Below is a small trained network, with its code and all its weights. Each question gives an input and a target symbol and asks what happens when units are switched off, that is, made to give their printed mean instead of their output.

import numpy as np


def w(rows, s, z=0):
    codes = np.array(rows[::2]) - 128.0
    scale = np.full(codes.shape[1], s)
    scale[-1] = z or s
    return codes * scale


def norm(h):
    return h / np.sqrt((h * h).mean(-1, keepdims=True) + 1e-5)


def f(y):
    return y / 2 * (1 + np.tanh(0.7978845608 * (y + 0.044715 * y**3)))


def softmax(a):
    e = np.exp(a - a.max(-1, keepdims=True))
    return e / e.sum(-1, keepdims=True)


def log_softmax(a):
    a = a - a.max(-1, keepdims=True)
    return a - np.log(np.exp(a).sum(-1, keepdims=True))


def net(x, mask):
    ids = ['ΔΦΨαβγεζηθλμπστω'.index(c) for c in x.split()]
    T = len(ids)
    res = E[ids] + P[:T]
    u = 0
    for l in range(3):
        r = norm(res)
        for j in range(2):
            rows = slice(2 * j, 2 * j + 2)
            q, k, v = (r @ M[l][rows].T for M in (Q, K, V))
            z = softmax(np.where(np.tri(T) > 0, q @ k.T / 2**0.5, -1e9)) @ v
            o = O[l][rows]
            res = res + np.where(mask[u + j], z, o[:, -1]) @ o[:, :-1]
        u += 2
        y = f(norm(res) @ A[l][:, :-1].T + A[l][:, -1])
        res = res + np.where(mask[u : u + 4], y, B[l][:, -1]) @ B[l][:, :-1]
        u += 4
    return log_softmax(norm(res)[-1] @ U[:, :-1].T + U[:, -1])


Q, K, V, O, A, B = {}, {}, {}, {}, {}, {}
E = w([
[130,122,180,120,154,147],'Δ',
[107,141,173,137,156,129],'Φ',
[153,160,145,119,129,163],'Ψ',
[130,133,180,100,151,122],'α',
[161,168,175,116,130,121],'β',
[119,169,150,167,142,137],'γ',
[110,141,138,159,158,171],'ε',
[130,124,87,101,153,158],'ζ',
[214,190,60,148,90,152],'η',
[148,150,137,141,139,69],'θ',
[44,148,4,203,110,137],'λ',
[152,108,178,150,116,116],'μ',
[180,107,105,99,116,127],'π',
[129,102,91,175,119,151],'σ',
[65,96,136,176,166,96],'τ',
[152,127,121,185,108,143],'ω',
],0.02)
P = w([
[153,150,132,142,144,133],'0',
[147,125,141,141,99,123],'1',
[145,118,209,139,215,102],'2',
[178,95,165,179,145,115],'3',
[129,126,132,127,104,125],'4',
[147,170,108,143,252,123],'5',
[169,96,161,156,139,121],'6',
[120,121,125,118,96,123],'7',
[126,180,106,125,197,143],'8',
[164,97,162,157,132,119],'9',
[119,121,127,117,95,124],'10',
[117,131,228,108,186,123],'11',
],0.025)
Q[0] = w([
[68,120,186,153,2,185],'L0H1',
[115,56,93,103,56,150],'L0H1',
[61,215,96,94,240,116],'L0H2',
[170,207,189,72,194,169],'L0H2',
],0.014)
K[0] = w([
[78,147,173,117,28,171],'L0H1',
[153,47,110,147,5,159],'L0H1',
[159,235,118,163,249,141],'L0H2',
[60,232,130,73,136,131],'L0H2',
],0.014)
V[0] = w([
[190,39,101,114,129,138],'L0H1',
[213,150,86,161,188,19],'L0H1',
[149,255,169,51,133,183],'L0H2',
[165,137,128,57,116,29],'L0H2',
],0.0075)
O[0] = w([
[224,63,129,106,160,165,105],'L0H1',
[147,138,112,123,169,3,253],'L0H1',
[137,203,126,22,84,180,217],'L0H2',
[161,107,104,66,125,46,113],'L0H2',
],0.0076,0.005)
A[0] = w([
[141,141,60,147,37,148,181],'L0N1',
[138,74,65,86,166,177,99],'L0N2',
[139,121,185,163,29,191,2],'L0N3',
[188,112,113,128,121,255,180],'L0N4',
],0.01,0.0057)
B[0] = w([
[168,166,34,131,130,125,184],'L0N1',
[108,150,147,115,187,119,157],'L0N2',
[180,174,252,142,92,142,153],'L0N3',
[134,67,136,163,204,119,252],'L0N4',
],0.012,0.0037)
Q[1] = w([
[131,46,105,73,36,90],'L1H1',
[156,180,89,119,242,32],'L1H1',
[75,199,165,52,172,194],'L1H2',
[132,60,138,234,21,244],'L1H2',
],0.011)
K[1] = w([
[132,66,153,77,79,60],'L1H1',
[155,189,103,156,224,72],'L1H1',
[121,249,126,110,169,188],'L1H2',
[154,71,209,197,92,176],'L1H2',
],0.014)
V[1] = w([
[158,147,149,230,193,119],'L1H1',
[113,70,177,25,141,66],'L1H1',
[152,92,90,149,125,2],'L1H2',
[237,76,62,58,144,195],'L1H2',
],0.0073)
O[1] = w([
[139,133,183,177,150,71,254],'L1H1',
[112,71,102,43,151,112,102],'L1H1',
[124,115,85,134,169,8,156],'L1H2',
[235,76,118,79,144,179,133],'L1H2',
],0.012,0.0064)
A[1] = w([
[55,160,49,224,193,115,3],'L1N1',
[107,30,36,187,79,123,203],'L1N2',
[198,36,84,195,2,92,139],'L1N3',
[27,62,119,133,34,134,112],'L1N4',
],0.0094,0.0067)
B[1] = w([
[187,123,104,7,130,184,221],'L1N1',
[156,38,114,220,91,191,255],'L1N2',
[135,83,131,127,63,43,254],'L1N3',
[96,94,140,155,222,42,114],'L1N4',
],0.014,0.0021)
Q[2] = w([
[54,49,114,101,91,143],'L2H1',
[132,162,113,133,126,103],'L2H1',
[163,202,99,123,250,109],'L2H2',
[99,166,191,53,108,152],'L2H2',
],0.016)
K[2] = w([
[96,63,57,150,41,135],'L2H1',
[136,144,153,140,136,111],'L2H1',
[118,186,8,136,223,93],'L2H2',
[140,223,162,105,135,165],'L2H2',
],0.015)
V[2] = w([
[145,183,151,120,157,148],'L2H1',
[160,139,161,131,174,91],'L2H1',
[186,180,160,135,42,102],'L2H2',
[104,81,251,97,117,89],'L2H2',
],0.015)
O[2] = w([
[141,160,89,116,168,146,208],'L2H1',
[165,169,107,135,174,82,248],'L2H1',
[155,175,115,115,8,123,128],'L2H2',
[104,170,244,86,113,104,120],'L2H2',
],0.018,0.012)
A[2] = w([
[232,63,210,177,82,113,55],'L2N1',
[126,161,174,30,92,74,253],'L2N2',
[79,180,195,132,11,217,146],'L2N3',
[171,179,73,135,114,42,87],'L2N4',
],0.011,0.0052)
B[2] = w([
[173,216,236,19,115,130,178],'L2N1',
[16,29,7,49,155,255,248],'L2N2',
[81,67,44,164,234,98,192],'L2N3',
[107,193,100,109,191,83,254],'L2N4',
],0.0088,0.0064)
U = w([
[110,134,203,71,165,199,143],'Δ',
[9,153,124,137,137,161,175],'Φ',
[203,178,124,88,126,214,114],'Ψ',
[75,92,103,44,136,159,180],'α',
[111,186,46,16,100,122,69],'β',
[65,219,93,176,93,126,124],'γ',
[117,191,179,209,140,174,122],'ε',
[150,58,128,132,234,174,74],'ζ',
[187,153,52,140,91,95,49],'η',
[45,129,52,89,133,16,53],'θ',
[93,94,63,178,102,135,209],'λ',
[100,151,167,71,102,95,253],'μ',
[202,84,124,25,139,92,85],'π',
[168,112,168,168,113,132,199],'σ',
[62,99,173,174,142,97,194],'τ',
[180,200,169,158,93,91,105],'ω',
],0.012,0.0063)

Each question gives the input, a string of symbols that net reads in full, and the target symbol t.
The units are the heads (2 rows each of Q, K, V and O) and the neurons (one row each of A and B). Each row of codes is followed by its name. A weight is (code - 128) times the scale printed after its matrix; where a second scale follows, it is the last column's (O, A, B and U).
mask holds one flag per unit, layer by layer, with each layer's heads first. A switched-off unit (its flag False) gives its mean, the last column of its rows in O or B, instead of its output. The means were averaged over made-up inputs and are rounded, as every weight is.
A unit's drop is (log p(t) with every unit on - log p(t) with that unit switched off) / (log p(t) with every unit on - log p(t) with every unit switched off).
The circuit of an input: a set's keep is (log p(t) with only the set's units on - log p(t) with every unit switched off) / (log p(t) with every unit on - log p(t) with every unit switched off). Starting from the 12 units with the biggest drops (on a tie, the unit counted first), units are removed one at a time, each time the one whose removal leaves the highest keep (on an exact tie, the one counted first), for as long as the keep stays at least 0.8.
units of the circuit, in order: the units of the circuit, biggest drop first
k most important neurons: the k neurons with the biggest drops, biggest first
top k neurons in layer l: the k neurons of layer l with the biggest drops, biggest first
input Ψ ε γ σ, target σ: 3 most important neurons => [L1N2 L1N3 L2N1]
input Ψ ζ π ω, target ω: 3 most important neurons => [L2N1 L1N3 L1N2]
input λ β λ β ε σ ζ Ψ β ζ θ ζ, target β: top 3 neurons in layer 0 => [L0N1 L0N4 L0N2]
input Ψ ζ ε θ Ψ Δ γ β Φ Ψ, target β: units of the circuit, in order => [L0H2 L1H2 L2H2 L2N2]
input Φ ζ ζ β β μ Ψ λ, target λ: units of the circuit, in order => [L1N2]
input β θ Ψ, target β: units of the circuit, in order => [L2H2 L0H2 L2N2]
input Ψ β ζ, target Ψ: units of the circuit, in order => [L0H2 L1H2 L2H2]
input Ψ Ψ Ψ ζ Ψ μ ω Ψ, target Ψ: units of the circuit, in order => [L1H2 L0H1]
input ζ β θ ζ ε, target ε: 2 most important neurons => [L0N4 L2N3]
input Ψ Ψ Ψ, target Ψ: units of the circuit, in order => [L1H2 L0H2 L2H2]
input ε ζ Δ σ ζ ε μ μ π α τ, target τ: units of the circuit, in order => [L2H1 L1N2]
input Φ η τ, target Φ: 2 most important neurons => [L0N4 L2N2]
input β α θ, target β: units of the circuit, in order => [L0H2 L2H2 L2N2 L0N4]
input Δ μ β Φ, target μ: units of the circuit, in order => [L2H2]
input ζ ζ α Ψ τ β Ψ ζ, target ζ: units of the circuit, in order => [L0H1 L0N4]
input Ψ β β, target Ψ: units of the circuit, in order => [L0H2 L1H2 L2H2]
input β γ Δ, target β: units of the circuit, in order => [L2H2 L0H2 L2N2]
input β β Φ Ψ π α Δ θ Ψ α, target θ: units of the circuit, in order => [L1H2 L0H1 L0H2]
input η ζ λ ω ζ ζ ζ γ, target γ: units of the circuit, in order => [L0H1 L1H2]
input Δ ε ε, target Δ: top 2 neurons in layer 2 => [L2N2 L2N4]
input θ α β θ, target θ: top neuron in layer 2 => [L2N2]
input ζ σ τ η θ Φ Φ Δ σ ζ ω, target ω: 2 most important neurons => [L0N3 L1N3]
input β ε θ β π, target π: 2 most important neurons => [L1N3 L2N1]
input Δ ζ Δ η μ Φ μ θ Δ ζ γ, target γ: 2 most important neurons => [L0N3 L0N1]
input Ψ α ω π ζ β ε μ λ Δ, target μ: 2 most important neurons => [L0N2 L1N3]
input ε ζ γ τ Φ, target Φ: 2 most important neurons => [L2N3 L2N2]
input ζ π ζ η π ε ζ π θ ζ, target π: 2 most important neurons => [L1N3 L0N1]
input μ ζ Ψ π Ψ Ψ ζ ζ, target ζ: 2 most important neurons => [L0N2 L0N4]
